How the points are linked:
Q388: n>Q755, i>Q413, x>Q227, d>Q169, c>Q279, f>Q102
Q506: n>Q603, i>Q349, x>Q112, d>Q454, c>Q223, f>Q123
Q227: n>Q159, i>Q531, x>Q388, d>Q732, c>Q96, f>Q189
Q86: n>-, i>Q813, x>Q781, d>Q544, c>Q123, f>Q223
Q112: n>Q430, i>Q873, x>Q506, d>Q745, c>Q318, f>Q20
Q419: n>Q123, i>Q127, x>Q868, d>Q841, c>-, f>Q603
Q577: n>Q531, i>Q159, x>Q983, d>Q318, c>Q745, f>Q217
Q558: n>Q191, i>Q299, x>Q512, d>Q598, c>Q213, f>Q526
Q691: n>Q318, i>Q732, x>Q88, d>Q531, c>Q430, f>Q455
Q781: n>Q455, i>Q960, x>Q86, d>Q217, c>Q20, f>Q318
Q453: n>Q217, i>Q189, x>Q280, d>Q455, c>Q889, f>Q531
Q598: n>Q127, i>Q123, x>Q320, d>Q558, c>Q813, f>Q349
Q808: n>Q745, i>Q96, x>Q727, d>Q430, c>Q531, f>Q889
Q299: n>Q841, i>Q558, x>Q949, d>Q123, c>Q544, f>Q454
Q873: n>Q571, i>Q112, x>Q349, d>Q312, c>Q491, f>Q320
Q455: n>Q781, i>Q246, x>-, d>Q453, c>Q868, f>Q691
Q223: n>Q88, i>Q382, x>Q318, d>Q983, c>Q506, f>Q86
Q312: n>Q96, i>Q745, x>Q526, d>Q873, c>Q159, f>Q512
Q349: n>Q11, i>Q506, x>Q873, d>Q526, c>Q382, f>Q598
Q732: n>Q491, i>Q691, x>Q169, d>Q227, c>Q571, f>Q246
Q491: n>Q732, i>Q318, x>Q382, d>Q159, c>Q873, f>Q960
Q318: n>Q691, i>Q491, x>Q223, d>Q577, c>Q112, f>Q781
Q960: n>Q246, i>Q781, x>Q813, d>Q362, c>Q320, f>Q491
Q20: n>Q868, i>Q320, x>Q123, d>Q949, c>Q781, f>Q112
Q217: n>Q453, i>Q362, x>Q544, d>Q781, c>Q949, f>Q577
Q262: n>Q813, i>-, x>Q246, d>Q102, c>Q127, f>Q169
Q88: n>Q223, i>Q169, x>Q691, d>Q413, c>Q603, f>-
Q280: n>Q544, i>Q102, x>Q453, d>-, c>Q841, f>Q413
Q841: n>Q299, i>Q191, x>Q889, d>Q419, c>Q280, f>Q727
Q362: n>Q189, i>Q217, x>Q213, d>Q960, c>Q512, f>Q159
Q159: n>Q227, i>Q577, x>Q755, d>Q491, c>Q312, f>Q362
Q889: n>Q949, i>Q412, x>Q841, d>Q868, c>Q453, f>Q808
Q983: n>Q413, i>Q755, x>Q577, d>Q223, c>Q454, f>Q544
Q191: n>Q558, i>Q841, x>Q412, d>Q127, c>Q102, f>Q279
Q727: n>Q454, i>Q279, x>Q808, d>Q603, c>Q413, f>Q841
Q246: n>Q960, i>Q455, x>Q262, d>Q189, c>Q622, f>Q732
Q603: n>Q506, i>Q11, x>Q430, d>Q727, c>Q88, f>Q419
Q745: n>Q808, i>Q312, x>Q454, d>Q112, c>Q577, f>Q949
Q279: n>Q526, i>Q727, x>Q96, d>Q11, c>Q388, f>Q191
Q213: n>Q102, i>Q544, x>Q362, d>Q813, c>Q558, f>Q755
Q320: n>Q622, i>Q20, x>Q598, d>Q512, c>Q960, f>Q873
Q755: n>Q388, i>Q983, x>Q159, d>Q382, c>Q526, f>Q213
Q454: n>Q727, i>Q526, x>Q745, d>Q506, c>Q983, f>Q299
Q412: n>Q512, i>Q889, x>Q191, d>Q622, c>Q189, f>Q96
Q189: n>Q362, i>Q453, x>Q102, d>Q246, c>Q412, f>Q227
Q544: n>Q280, i>Q213, x>Q217, d>Q86, c>Q299, f>Q983
Q382: n>Q169, i>Q223, x>Q491, d>Q755, c>Q349, f>Q813
Q123: n>Q419, i>Q598, x>Q20, d>Q299, c>Q86, f>Q506
Q512: n>Q412, i>Q949, x>Q558, d>Q320, c>Q362, f>Q312
Q413: n>Q983, i>Q388, x>Q531, d>Q88, c>Q727, f>Q280
Q531: n>Q577, i>Q227, x>Q413, d>Q691, c>Q808, f>Q453
Q11: n>Q349, i>Q603, x>Q571, d>Q279, c>Q169, f>Q127
Q430: n>Q112, i>Q571, x>Q603, d>Q808, c>Q691, f>Q868
Q526: n>Q279, i>Q454, x>Q312, d>Q349, c>Q755, f>Q558
Q102: n>Q213, i>Q280, x>Q189, d>Q262, c>Q191, f>Q388
Q813: n>Q262, i>Q86, x>Q960, d>Q213, c>Q598, f>Q382
Q949: n>Q889, i>Q512, x>Q299, d>Q20, c>Q217, f>Q745
Q622: n>Q320, i>Q868, x>Q127, d>Q412, c>Q246, f>Q571
Q571: n>Q873, i>Q430, x>Q11, d>Q96, c>Q732, f>Q622
Q169: n>Q382, i>Q88, x>Q732, d>Q388, c>Q11, f>Q262
Q96: n>Q312, i>Q808, x>Q279, d>Q571, c>Q227, f>Q412
Q127: n>Q598, i>Q419, x>Q622, d>Q191, c>Q262, f>Q11
Q868: n>Q20, i>Q622, x>Q419, d>Q889, c>Q455, f>Q430

In the rows, 149 means zero.

The rows follow the links: the fewer symbols apart two points are, the more alike their rows tend to be.

Each row, then its point:
[134,197,210,177,106,130,224,160,197,206,137,102,102,143,90,157,160,214,202,133,164,200,99,151,117,96,69,110,212,110,142,169,98,128,136,89,187,71]; point Q732
[183,157,99,166,173,174,209,229,167,243,148,130,184,186,119,106,136,135,128,145,133,186,149,191,152,186,164,76,127,80,64,95,156,167,102,104,188,91]; point Q112
[173,168,60,105,155,149,106,109,86,111,134,196,155,129,178,186,161,114,124,146,163,96,175,91,165,173,196,177,118,222,209,157,240,169,203,192,128,231]; point Q544
[104,175,106,174,164,140,178,99,224,158,145,231,161,217,141,108,123,186,119,128,148,157,174,176,44,99,252,160,189,154,142,133,68,69,124,126,160,144]; point Q603
[178,144,96,124,146,175,148,205,101,170,158,94,118,78,191,174,158,111,141,134,144,97,105,122,207,165,89,117,71,161,131,144,259,267,159,150,142,166]; point Q217
[170,185,41,88,122,175,103,141,128,139,124,181,118,179,180,218,147,146,89,165,163,111,149,86,128,222,229,143,150,246,218,102,206,118,177,154,134,161]; point Q983
[121,139,165,237,133,162,217,182,244,223,173,139,128,174,143,95,161,172,138,130,135,176,100,212,106,99,126,126,184,92,61,131,106,144,65,104,151,114]; point Q430
[195,227,96,75,161,138,144,132,112,150,89,183,197,184,73,176,117,179,170,168,168,180,221,117,124,185,234,104,170,193,222,163,136,96,219,162,203,126]; point Q382
[104,104,154,189,156,122,96,79,169,83,208,211,132,142,220,129,179,104,114,125,140,80,154,139,139,114,207,251,144,170,145,151,170,126,117,178,91,226]; point Q841
[174,139,100,111,103,180,172,213,155,187,159,76,81,130,195,211,150,149,121,166,136,129,80,118,157,230,95,101,113,163,121,86,240,196,146,103,134,107]; point Q577
[192,172,167,122,200,162,191,200,64,210,115,97,178,124,60,160,137,158,209,122,161,174,205,141,194,133,71,89,130,114,139,186,171,238,194,182,181,146]; point Q960
[180,168,99,112,165,152,139,167,136,147,112,198,254,241,93,120,127,178,141,194,155,194,233,160,137,183,261,136,142,155,178,130,109,90,187,156,194,133]; point Q349
[171,78,139,168,167,180,135,208,130,156,197,119,164,121,194,130,183,51,126,154,113,126,120,157,224,196,109,153,82,121,88,131,236,224,114,152,134,185]; point Q949
[149,96,130,145,131,199,143,235,175,179,177,91,139,150,226,146,149,110,102,172,110,143,94,180,176,233,134,122,106,123,92,72,210,201,93,108,144,101]; point Q745
[117,120,127,171,113,152,116,113,223,89,175,184,105,200,225,149,157,151,61,159,134,117,112,159,95,150,221,201,184,188,156,120,123,68,104,145,105,148]; point Q727
[119,215,70,149,129,140,180,87,199,174,160,218,120,190,124,142,129,232,144,126,186,128,159,145,41,70,196,150,207,205,164,173,98,49,149,136,153,152]; point Q88

Each walk starts at a row. The symbols on each line, taken left to right, move it on to the next point.
Each answer is a row, close to the row of the point it stands for.
start [126,162,117,157,125,129,119,66,148,86,174,196,100,110,212,186,179,140,139,100,161,62,116,109,132,98,155,218,168,240,187,173,165,123,169,189,95,242]
n f i -> [183,177,105,82,102,156,88,135,114,94,120,162,157,160,157,231,132,169,130,188,149,151,163,98,150,234,204,151,149,233,270,127,185,104,222,154,154,143]
d n c d -> [122,126,208,170,113,129,105,105,189,49,153,207,130,206,179,161,155,161,107,201,127,159,126,158,113,163,209,207,187,173,191,131,88,52,129,126,121,132]
start [171,116,123,170,220,168,172,238,108,251,157,121,193,143,129,86,153,111,161,134,148,172,202,185,187,133,133,108,105,75,66,139,158,244,135,181,190,179]
x i i n -> [124,147,135,190,227,142,133,82,176,157,137,208,167,175,152,86,143,150,143,110,158,128,221,176,101,58,216,195,171,153,142,146,74,115,129,196,137,219]
d i d x -> [126,118,283,208,200,128,182,158,155,168,168,118,150,130,100,93,143,148,189,139,144,188,152,182,165,84,73,142,164,65,95,189,92,186,113,171,152,152]
start [110,141,224,159,71,145,175,162,205,143,173,83,64,94,173,215,157,183,155,169,147,162,52,144,135,151,50,128,186,158,167,143,159,153,119,94,131,77]
n i n -> [105,150,163,184,83,162,194,160,225,175,183,113,39,97,217,201,160,178,124,138,144,127,42,151,127,147,58,138,170,163,127,136,172,154,99,86,115,102]
i c -> [113,113,257,178,84,152,142,175,220,124,197,105,90,125,197,160,162,140,154,169,97,170,67,184,172,174,79,157,175,107,118,118,126,152,96,101,136,87]
start [165,149,62,143,245,142,109,147,90,178,110,221,238,188,132,104,144,130,118,133,162,139,270,158,158,139,260,164,114,160,152,138,142,147,169,215,140,227]
d i c -> [169,164,137,105,148,125,85,109,63,75,127,168,175,144,152,217,162,139,145,177,167,128,194,90,201,189,164,184,104,217,242,180,203,157,231,200,150,194]
c i f i -> [165,124,147,102,127,159,64,164,126,58,128,165,190,198,178,173,122,137,108,213,134,160,149,134,160,259,240,171,125,178,201,90,147,100,180,145,155,135]
start [123,86,196,204,142,143,162,148,183,131,202,114,92,95,219,110,187,99,137,130,133,117,91,186,176,125,88,192,102,113,88,161,164,191,66,123,113,179]
c d n n -> [114,175,159,189,180,143,213,142,158,241,161,127,78,91,114,118,165,176,176,82,166,143,129,180,128,32,50,129,162,124,94,182,123,199,109,158,141,179]
d d c -> [107,99,194,217,201,146,202,158,177,217,172,136,126,123,134,70,151,125,165,112,141,139,155,231,150,63,104,148,157,72,77,173,106,179,76,164,154,181]
start [138,162,199,156,112,92,89,64,144,75,156,186,112,105,174,199,188,150,158,134,170,128,156,89,156,127,148,215,178,240,233,214,155,121,183,176,120,200]
x d d -> [115,136,249,192,102,107,176,120,145,117,184,104,69,62,159,176,177,144,178,136,147,140,96,124,186,107,20,164,154,149,156,196,181,192,129,132,134,142]
d d c -> [114,90,273,209,119,139,143,159,159,104,207,88,115,91,195,123,194,119,170,142,137,153,102,182,196,146,59,189,141,97,98,169,141,201,109,135,137,146]
start [126,169,187,141,81,126,120,77,167,70,140,181,91,154,176,230,144,188,126,179,151,132,117,98,100,148,159,183,226,231,251,162,149,47,188,129,126,126]
c n x c -> [168,135,175,102,74,176,151,196,133,151,139,76,115,127,166,214,164,158,163,174,136,172,96,114,194,246,72,85,143,155,167,119,210,182,162,84,161,90]
d f i -> [182,179,105,120,207,175,193,198,83,255,140,119,142,106,99,126,154,133,170,101,168,153,170,157,185,104,69,88,120,117,103,174,196,240,159,171,173,187]
start [192,158,138,123,227,153,92,136,77,136,102,200,249,210,111,113,144,116,178,159,166,169,257,150,162,169,222,171,138,124,187,161,101,149,203,220,168,194]
d f i -> [167,130,67,108,127,166,83,142,159,106,146,178,174,195,217,165,145,112,80,195,133,118,147,153,136,259,262,168,129,182,173,83,193,91,141,170,138,155]
d d c d -> [184,229,8,98,177,172,152,158,138,189,110,205,193,200,106,180,110,192,134,144,186,143,203,124,91,147,239,123,162,187,193,126,162,113,202,158,171,160]
start [181,90,220,146,146,163,113,209,107,106,167,72,187,118,158,152,159,95,161,159,115,151,135,158,254,214,92,162,80,105,114,142,203,218,150,161,154,153]
d n n -> [176,128,194,147,218,166,168,195,100,187,137,113,231,158,94,102,132,114,196,149,136,196,201,190,212,166,126,129,117,81,94,166,138,228,154,187,181,148]
i n i c -> [137,206,246,184,160,126,196,132,132,192,146,118,124,97,71,135,152,174,218,101,171,186,135,167,158,59,39,132,191,110,128,212,115,208,153,160,165,137]
